Here is a tiny trained network, its code and every weight. The questions are about switching its units off for an input and a class, where a switched-off unit gives its printed mean instead of its output.

import numpy as np


def w(rows, s, z=0):
    codes = np.array(rows[::2]) - 128.0
    scale = np.full(codes.shape[1], s)
    scale[-1] = z or s
    return codes * scale


def f(y):
    return np.maximum(y, 0)


def log_softmax(a):
    a = a - a.max(-1, keepdims=True)
    return a - np.log(np.exp(a).sum(-1, keepdims=True))


def net(x, mask):
    res = np.array(x, float).reshape(1, 3) / 4 @ E
    y = f(res @ A[0][:, :-1].T + A[0][:, -1])
    res = res + np.where(mask, y, B[0][:, -1]) @ B[0][:, :-1]
    return log_softmax(res[-1] @ U[:, :-1].T + U[:, -1])


A, B = {}, {}
E = w([
[114,105,160,132,133,71,82,40,240],'x0',
[216,175,140,249,124,160,5,89,85],'x1',
[196,96,63,43,172,125,117,86,119],'x2',
],0.012)
A[0] = w([
[123,73,205,134,140,4,107,72,208,70],'N1',
[238,194,169,208,155,164,150,84,92,85],'N2',
[172,92,2,62,184,134,108,130,89,54],'N3',
[59,178,101,187,182,174,132,198,157,184],'N4',
[38,102,82,127,150,90,187,155,109,65],'N5',
[100,121,144,78,106,136,179,155,222,129],'N6',
[111,129,111,69,82,109,165,177,93,111],'N7',
[5,169,131,167,55,125,77,183,114,1],'N8',
[96,119,148,162,90,181,155,166,151,220],'N9',
[102,89,93,114,99,84,138,132,130,59],'N10',
[142,102,35,125,148,88,122,59,153,109],'N11',
[79,104,147,111,152,144,143,188,164,79],'N12',
[136,119,137,126,126,199,160,237,57,50],'N13',
[71,182,187,174,72,82,127,136,179,143],'N14',
[103,117,194,161,40,121,160,192,141,139],'N15',
[155,170,120,104,125,111,169,178,30,106],'N16',
[95,83,65,73,181,188,151,149,159,170],'N17',
[55,175,148,168,60,118,149,159,166,73],'N18',
],0.01,0.0064)
B[0] = w([
[121,86,218,166,148,207,112,150,183,251],'N1',
[111,147,60,167,81,91,40,86,72,244],'N2',
[213,224,106,63,145,125,99,197,118,219],'N3',
[182,141,48,103,154,105,172,103,146,208],'N4',
[144,114,122,133,83,60,73,76,75,221],'N5',
[143,130,123,226,84,150,95,90,58,244],'N6',
[77,76,130,160,100,58,98,129,58,216],'N7',
[162,180,156,52,74,114,122,147,89,195],'N8',
[133,176,103,117,167,71,194,118,127,215],'N9',
[135,179,160,160,98,100,84,147,104,163],'N10',
[178,181,176,93,157,125,167,167,134,197],'N11',
[126,143,128,168,91,133,53,113,57,191],'N12',
[53,58,254,115,128,200,125,165,133,234],'N13',
[207,123,154,132,162,103,157,185,143,227],'N14',
[183,173,111,107,132,84,172,112,164,220],'N15',
[95,66,224,139,232,222,112,94,161,217],'N16',
[175,113,80,169,118,106,115,134,94,235],'N17',
[223,169,168,111,131,87,157,143,129,204],'N18',
],0.0087,0.012)
U = w([
[133,122,97,190,30,90,31,77,73,82],'0',
[230,170,129,12,165,92,135,175,128,86],'1',
[97,75,254,142,171,194,102,131,150,105],'2',
[160,104,80,145,204,95,146,105,122,254],'3',
[64,127,56,65,187,108,155,100,174,102],'4',
],0.01,0.013)

Each question gives the input, the list of numbers given to net, and the class t.
The units are the neurons (one row each of A and B). Each row of codes is followed by its name. A weight is (code - 128) times the scale printed after its matrix; where a second scale follows, it is the last column's (A, B and U).
mask holds one flag per neuron, in row order. A switched-off neuron (its flag False) gives its mean, the last column of its row in B, instead of its output. The means were averaged over made-up inputs and are rounded, as every weight is.
A unit's drop is (log p(t) with every unit on - log p(t) with that unit switched off) / (log p(t) with every unit on - log p(t) with every unit switched off).
The circuit of an input: a set's keep is (log p(t) with only the set's units on - log p(t) with every unit switched off) / (log p(t) with every unit on - log p(t) with every unit switched off). Starting from the 12 units with the biggest drops (on a tie, the unit counted first), units are removed one at a time, each time the one whose removal leaves the highest keep (on an exact tie, the one counted first), for as long as the keep stays at least 0.8.
circuit, biggest first: the units of the circuit, biggest drop first
unit that matters most: the unit with the biggest drop
k most important neurons: the k neurons with the biggest drops, biggest first
drop of u: that unit's drop, to one decimal
input [6,-7,-5], class 0: unit that matters most => N6
input [-8,-5,5], class 2: 2 most important neurons => N16, N13
input [-8,-2,-8], class 1: 4 most important neurons => N4, N15, N8, N9
input [-7,-8,-6], class 0: 2 most important neurons => N5, N7
input [1,-4,4], class 0: 2 most important neurons => N6, N14
input [-7,5,-5], class 2: 2 most important neurons => N13, N16
input [-2,0,1], class 3: 4 most important neurons => N1, N13, N8, N11
input [-8,2,-4], class 2: 2 most important neurons => N13, N16
input [-2,7,8], class 1: 2 most important neurons => N3, N6
input [6,5,6], class 1: 2 most important neurons => N11, N13
input [7,2,-6], class 2: 2 most important neurons => N1, N3
input [0,-7,7], class 0: 2 most important neurons => N6, N7
input [-4,-2,2], class 2: 2 most important neurons => N16, N13
input [3,3,-4], class 1: 2 most important neurons => N6, N14
input [8,-1,5], class 2: circuit, biggest first => N1
input [-6,1,-2], class 2: drop of N13 => 0.3
input [-6,-7,-1], class 0: drop of N5 => 0.4
input [1,-5,-1], class 0: drop of N6 => 0.0
